Rows and whether each has a hidden trait (one of two labels; each part has its own)
-12	-8	3	0	-25	2	-14	-5	40	4	15	6	-8	0	-8	12 -> C
-9	-2	-39	14	-37	-1	-16	14	37	9	19	11	12	8	28	63 -> M
7	23	10	12	6	4	-44	23	-39	-1	4	27	15	4	23	38 -> M
-6	-9	-21	-4	-18	-5	28	-5	23	4	-1	-13	-1	-4	0	8 -> C
-3	12	-8	-1	-15	-2	-8	7	-6	4	0	6	1	0	1	25 -> M
-6	5	-13	-3	-18	-2	2	7	5	3	1	0	-3	0	-4	33 -> C
-13	-14	-3	0	-30	1	0	-5	44	6	9	-1	-7	0	-6	17 -> C
1	15	-35	2	-11	-4	-27	15	-1	3	18	1	4	-15	15	43 -> M
-21	-10	-10	4	-43	4	-9	-9	52	9	16	9	-6	2	-5	40 -> C
-6	12	-5	1	-20	0	-8	6	-10	4	-1	11	2	2	1	30 -> M
15	43	-21	2	37	-3	-63	36	-49	-8	23	15	10	-22	23	34 -> M
-15	-13	26	2	-20	8	-20	-10	32	4	7	15	-10	11	-17	1 -> C
-7	9	-13	-1	-18	-1	-20	4	12	4	15	6	-5	-5	-1	28 -> C
-5	20	-18	4	-17	0	-17	13	-3	4	8	11	8	-4	15	50 -> M
6	28	5	2	2	1	-27	16	-41	-1	-4	19	8	3	8	24 -> M
-9	-5	18	-3	-5	4	-15	-6	21	1	7	6	-11	4	-14	-12 -> C
-12	14	1	-2	-10	3	-26	3	26	2	17	8	-9	-3	-7	8 -> C
-8	16	-1	-4	-4	3	-41	11	4	0	16	12	-5	-4	-2	13 -> C
0	4	-38	-6	-14	-10	31	3	14	2	-1	-21	-2	-10	1	12 -> C
-10	-3	-11	0	-31	-1	12	2	14	6	-4	2	-1	5	-3	21 -> C
-7	-7	-20	-2	-22	-2	14	-2	32	6	6	-5	-2	-5	1	21 -> C
12	12	-38	6	2	-6	-5	20	-11	0	10	-4	12	-13	25	39 -> M
6	13	-26	6	-6	-4	-13	20	-7	1	8	4	11	-11	22	39 -> M
-15	-44	32	2	-4	11	13	-36	58	1	4	0	-14	11	-21	-48 -> C
-6	10	-12	0	-23	-2	-6	6	3	5	5	6	1	-1	4	34 -> M
-18	-42	38	3	-26	11	24	-32	46	5	-10	4	-8	23	-25	-28 -> C
-4	11	-4	-1	-16	-1	-19	8	6	4	5	12	1	-3	3	33 -> M
5	31	17	-8	17	1	-35	18	-43	-5	2	13	-5	3	-9	-1 -> C
-14	-14	-3	-1	-16	5	-10	-10	34	3	15	6	-8	-2	-7	9 -> C
-12	-16	-16	-1	-18	2	-12	-10	39	4	20	0	-9	-5	0	8 -> C
10	30	-18	4	6	-3	-24	24	-22	-1	7	8	8	-9	14	38 -> M
-2	11	-16	-2	-15	-5	8	6	-3	4	3	1	0	-6	2	20 -> M
-16	-23	-10	1	-24	3	-2	-10	56	6	14	1	-8	1	-11	7 -> C
7	35	-10	2	5	-3	-40	20	-28	-2	11	15	7	-10	15	43 -> M
-18	-41	18	3	-16	8	12	-32	63	3	7	-3	-15	7	-19	-27 -> C
11	19	-18	9	11	-3	-21	22	-28	-2	6	7	15	-7	29	29 -> M
8	15	-30	-7	2	-9	1	13	-2	-1	5	-14	0	-14	5	9 -> C
3	21	-27	-3	-8	-7	-16	10	2	2	12	-2	0	-14	5	36 -> M
-4	-5	18	-5	5	3	-2	-7	19	-1	3	0	-11	3	-16	-24 -> C
-26	-37	51	6	-44	17	2	-26	36	8	-10	22	-8	31	-22	-6 -> C
6	4	-35	-7	-3	-10	32	2	5	2	-4	-18	2	-9	5	9 -> C
-16	-2	35	2	-23	12	-44	-1	0	3	5	31	-7	15	-14	6 -> C
-11	-20	-6	-2	-31	-1	24	-13	35	6	-7	-5	-5	6	-10	0 -> C
2	10	-35	-6	-4	-10	17	2	7	1	7	-16	-3	-16	2	14 -> C
4	17	-22	-2	-4	-4	-5	13	-9	1	2	0	4	-3	9	26 -> M
5	23	-17	-1	1	-4	-21	17	-31	-1	5	7	4	-7	7	16 -> M
6	28	-11	-6	8	-6	-19	14	-30	-1	8	2	-2	-10	2	24 -> M
-1	14	-18	-7	7	-4	-18	10	6	-1	17	-3	-5	-14	1	6 -> C
-6	6	3	-5	-5	2	-2	4	4	1	3	2	-7	0	-10	1 -> C
-3	4	-10	-2	-17	-4	0	6	7	4	0	2	2	-2	1	20 -> C
-23	-41	17	3	-31	9	7	-27	63	6	6	7	-9	14	-11	-12 -> C
11	26	-49	5	16	-6	-36	28	-7	-3	26	0	11	-26	29	47 -> M
2	15	-18	1	-4	-2	-16	14	-20	1	4	7	5	-4	8	28 -> M
-15	12	14	0	-22	7	-47	8	21	3	23	24	-9	0	-8	30 -> C
4	19	-32	7	-1	-2	-33	22	-15	1	19	10	10	-15	25	54 -> M
4	11	-26	7	-6	-3	-14	20	-10	1	8	7	12	-9	22	44 -> M
-12	-16	12	-1	-21	4	3	-16	35	4	3	2	-11	8	-14	-10 -> C
-1	15	-22	-6	-3	-7	-6	5	3	0	13	-7	-5	-14	1	20 -> C
-9	3	13	-3	-9	2	-13	3	1	2	2	8	-7	6	-13	10 -> C
-3	17	-19	0	-15	-4	-19	15	-4	3	10	8	4	-7	10	34 -> M
-3	6	-12	-3	-13	-3	-2	2	3	2	5	1	-3	-4	-3	19 -> C
-19	-34	16	3	-21	10	-2	-26	53	4	8	7	-11	8	-14	-15 -> C
2	31	-32	2	-5	-5	-27	17	-9	1	17	5	7	-15	19	46 -> M
-10	-36	-19	-3	-20	-3	42	-25	51	5	0	-22	-9	-3	-11	-16 -> C
5	27	-38	3	-8	-5	-23	14	0	1	17	6	7	-19	20	51 -> M
-15	-22	26	1	-18	9	-9	-19	29	4	3	12	-11	11	-14	-14 -> C
7	19	-22	5	4	-2	-17	21	-27	0	7	6	11	-11	22	37 -> M
4	29	-16	-5	3	-5	-20	14	-14	0	11	0	-1	-12	4	23 -> M
9	32	-36	1	3	-6	-24	20	-14	-1	14	2	6	-21	18	40 -> M
-7	2	-25	6	-28	-2	-8	7	12	7	8	7	8	-6	17	45 -> M
-10	-6	-15	-1	-30	-1	4	-8	33	6	8	-2	-8	-1	-6	19 -> C
-29	-26	16	7	-46	13	-26	-14	55	10	13	25	-7	14	-9	24 -> C
21	30	-63	0	31	-15	-19	32	-19	-6	32	-22	7	-38	34	36 -> M

New part:
-7	0	0	2	-3	48	-1	4	-4	2	-1	-13	-6	1	0	0	-1	-2	0	-1	-1	-5	5	3	3	-4	7	3	0	1	-1	-5	0	-20	-7	1	-5	1	2	-6	-2	-6	5	8	10	0	2	-2	13	3	-3	0	1	17	0	1	0	-1	1	7	-2	9	-5	-2	-1	-12	7	0	1	0	1	-5	-1	0	-1	3	-3	4	1	13	-11	7	0	3	0	-3	9	0	-9	4	-4	2	0	-6	0	-5	7	-3	1	-2	-4	-3	5	7	-3	-3	0	1	5	-23	3	-3	2	-1	4	-1	1	-4	2	-2	0	3	8	3	-1	-4	-2	1	1	4	5	-15	17	0	3	-11	-5	-9	-1	-5	22	-4	6	-6 -> (95)
-2	0	-2	2	-2	63	2	-6	-1	2	0	57	-4	6	-7	-2	1	-6	-5	0	-5	5	16	2	0	-6	4	5	1	2	1	-5	-1	-31	-10	4	-4	1	3	-18	-13	8	5	2	16	1	-3	0	19	-1	0	0	-1	22	-1	2	-2	6	0	-11	-2	11	-6	11	4	-7	4	-1	-2	-5	1	-1	-2	0	7	4	-2	3	1	-7	-33	6	15	8	-3	-4	5	6	-1	10	8	2	-3	-5	-6	2	4	-6	0	0	-4	-3	7	13	-3	1	0	-3	-1	-38	5	-1	2	-1	-7	-2	0	2	1	-1	-5	2	4	1	0	-1	6	1	1	7	7	-10	12	-3	2	-11	-1	-16	2	-11	5	-10	-5	-9 -> (92)
3	2	3	0	-2	-40	3	0	3	-3	2	56	-5	6	-1	3	-6	-8	1	2	5	10	2	-2	-7	3	5	0	-4	2	-2	-2	-13	-42	11	1	-12	-3	0	-5	-5	4	4	-15	3	0	-4	-8	-10	-3	2	4	-4	-21	1	-10	-1	-6	1	-13	1	0	-3	1	3	5	-5	1	0	-7	-2	1	1	-1	3	-5	-3	1	-3	-20	-24	2	13	-3	6	2	-1	-6	-1	11	5	7	-7	5	-3	6	2	-12	-3	-4	-1	4	-2	20	-1	3	3	-6	-1	-21	-1	0	-1	10	-18	-1	0	-1	2	4	-6	-3	18	0	7	2	-3	1	8	5	11	2	-3	-11	12	4	-1	-7	3	-6	-28	-3	-1	-8 -> (95)
-8	0	0	0	-1	50	-1	-1	-5	4	-4	-33	-10	1	0	-1	-1	-1	0	0	-4	-5	4	3	4	-4	2	2	2	1	-2	-2	-1	-2	-14	-2	-10	1	5	-11	4	-7	6	6	0	0	6	-4	29	5	-6	-1	1	18	1	2	-1	-1	0	9	-3	10	-7	0	-3	-9	13	0	5	1	-3	-5	-1	4	-2	6	-1	4	4	6	-6	3	-11	5	-2	-2	10	-1	-10	6	0	-1	-1	-8	3	-3	7	0	2	1	-3	-4	5	6	-3	-5	-2	4	4	-17	3	-1	2	-2	7	2	2	-4	1	-3	3	4	3	2	-1	-5	1	1	-2	3	4	-17	9	2	-5	-9	-2	-13	-2	-1	22	-4	4	-4 -> (92)
-3	2	0	0	-3	-8	2	-2	2	-1	-3	28	-13	-2	-2	-3	-4	0	0	-2	4	1	2	3	6	1	1	0	-2	0	-3	-3	-1	-24	-28	-2	29	3	1	11	-13	7	7	-9	22	0	-2	-7	0	-2	-9	0	-4	4	2	8	-1	14	2	7	-2	7	5	-3	0	5	-10	6	-3	2	8	0	-4	1	5	0	-1	0	2	13	-17	3	-6	-2	-4	-1	0	7	-7	7	4	4	-4	2	-2	6	-1	2	-2	-3	-5	1	9	5	-3	2	2	-1	8	-18	3	-3	-1	6	-6	-3	-3	2	2	2	-3	7	-22	1	3	0	1	-2	2	0	14	-16	9	-4	9	-2	-4	6	3	-2	-4	-9	9	-6 -> (92)
-8	-2	-1	1	1	32	0	7	-6	4	-2	-31	4	6	5	1	-2	-6	-1	0	-5	1	1	0	-2	-4	3	0	2	2	-1	-4	-10	-14	9	2	-33	-2	4	-18	7	-3	0	2	-14	1	3	-7	20	2	5	0	4	12	-2	-12	-1	-11	-2	-6	0	3	-9	1	-5	-10	17	-4	5	-2	-7	-3	0	7	-2	0	-3	6	1	-19	-3	-2	5	7	2	1	15	-3	7	0	-4	0	-2	-3	2	-14	5	-4	1	2	-1	-1	0	11	-1	-5	-1	3	-7	-11	0	4	2	-1	-2	4	1	-5	-1	-3	0	-7	20	0	-3	-2	-1	2	-10	5	-3	4	6	-1	-7	-4	-1	-12	-2	-5	8	3	-9	-6 -> (95)
-4	0	-2	-1	2	2	-4	7	-2	3	-9	-63	17	0	3	-5	6	3	-1	-6	-1	-2	-16	3	5	-3	-3	-3	5	1	-6	-1	0	20	-26	1	7	2	7	-2	5	-14	4	-4	18	1	0	-14	9	1	-10	-3	4	36	0	3	2	26	-1	2	1	-8	2	-2	0	7	16	-2	-1	8	10	-8	-3	12	-4	2	0	5	7	9	20	-2	-16	6	-5	0	6	2	26	-15	-9	-6	4	-9	3	-13	5	9	-1	3	-1	-4	7	8	2	3	-1	12	0	12	0	11	1	-3	5	2	0	0	-2	-4	2	-5	3	0	0	-2	5	0	-11	-3	-2	1	0	4	-7	-2	1	-4	-1	13	11	12	1	1 -> (92)
0	1	0	-2	-3	-30	-1	5	1	-4	-4	-34	-11	-8	1	-3	-3	5	2	-3	6	-7	-7	0	5	3	-1	-3	-3	0	-2	3	3	11	-6	-6	38	3	-3	21	-2	-1	6	0	23	-1	-1	6	-8	0	-16	-1	-4	-6	3	11	-1	16	2	13	0	-1	8	-7	2	9	-9	10	-4	5	13	0	-2	0	0	-3	1	0	2	30	9	3	-18	-4	-5	0	-2	5	-6	0	-1	0	1	-4	0	3	-4	5	0	-1	2	0	4	-11	-1	0	0	4	10	9	-1	-2	-1	1	6	1	3	0	1	0	2	16	-26	2	3	-2	-2	0	1	-4	8	-11	7	-3	5	5	-9	19	0	9	2	-1	13	2 -> (92)
-3	0	-1	-1	-2	43	1	-13	-8	-1	-3	-50	-20	-4	2	-4	4	1	-1	-8	-6	-9	-2	1	8	-5	2	-2	2	-1	-2	4	5	6	-26	-5	6	4	3	16	3	-4	6	13	10	0	7	-2	26	1	-9	-4	0	10	1	13	-3	6	1	11	-3	17	2	-4	-2	-7	5	6	-2	4	6	0	-6	2	3	7	-1	-3	8	23	1	7	-22	1	-10	-2	4	9	-12	4	0	-1	0	-6	2	6	-11	10	4	3	0	-5	14	-22	-2	1	-3	7	10	-16	2	-4	2	-8	15	0	3	-2	0	-3	3	18	-36	4	-3	-4	3	0	-7	0	3	-13	9	0	-2	-7	-9	7	-4	-1	33	-7	11	-2 -> (92)
-3	0	0	-2	-2	25	1	-1	-4	-1	-2	-33	-27	-5	1	-2	-6	1	2	0	-1	-9	5	2	3	-2	3	0	-3	0	-1	0	-1	-6	-6	-6	11	2	0	7	-1	1	9	8	7	0	5	7	14	3	-4	-1	-2	-2	3	9	-4	0	2	18	-3	16	1	-5	-2	-2	0	9	1	0	4	0	-2	1	1	4	0	0	5	10	-10	4	-14	-1	-7	-2	8	4	-19	16	2	3	-3	-5	0	2	-3	1	3	0	-1	-3	6	-5	-4	-6	-1	2	11	-12	2	-5	2	-2	9	3	3	-4	1	0	2	18	-21	3	-2	-5	-2	0	1	2	10	-21	19	-3	1	-6	-9	8	0	0	18	-11	13	-2 -> (95)
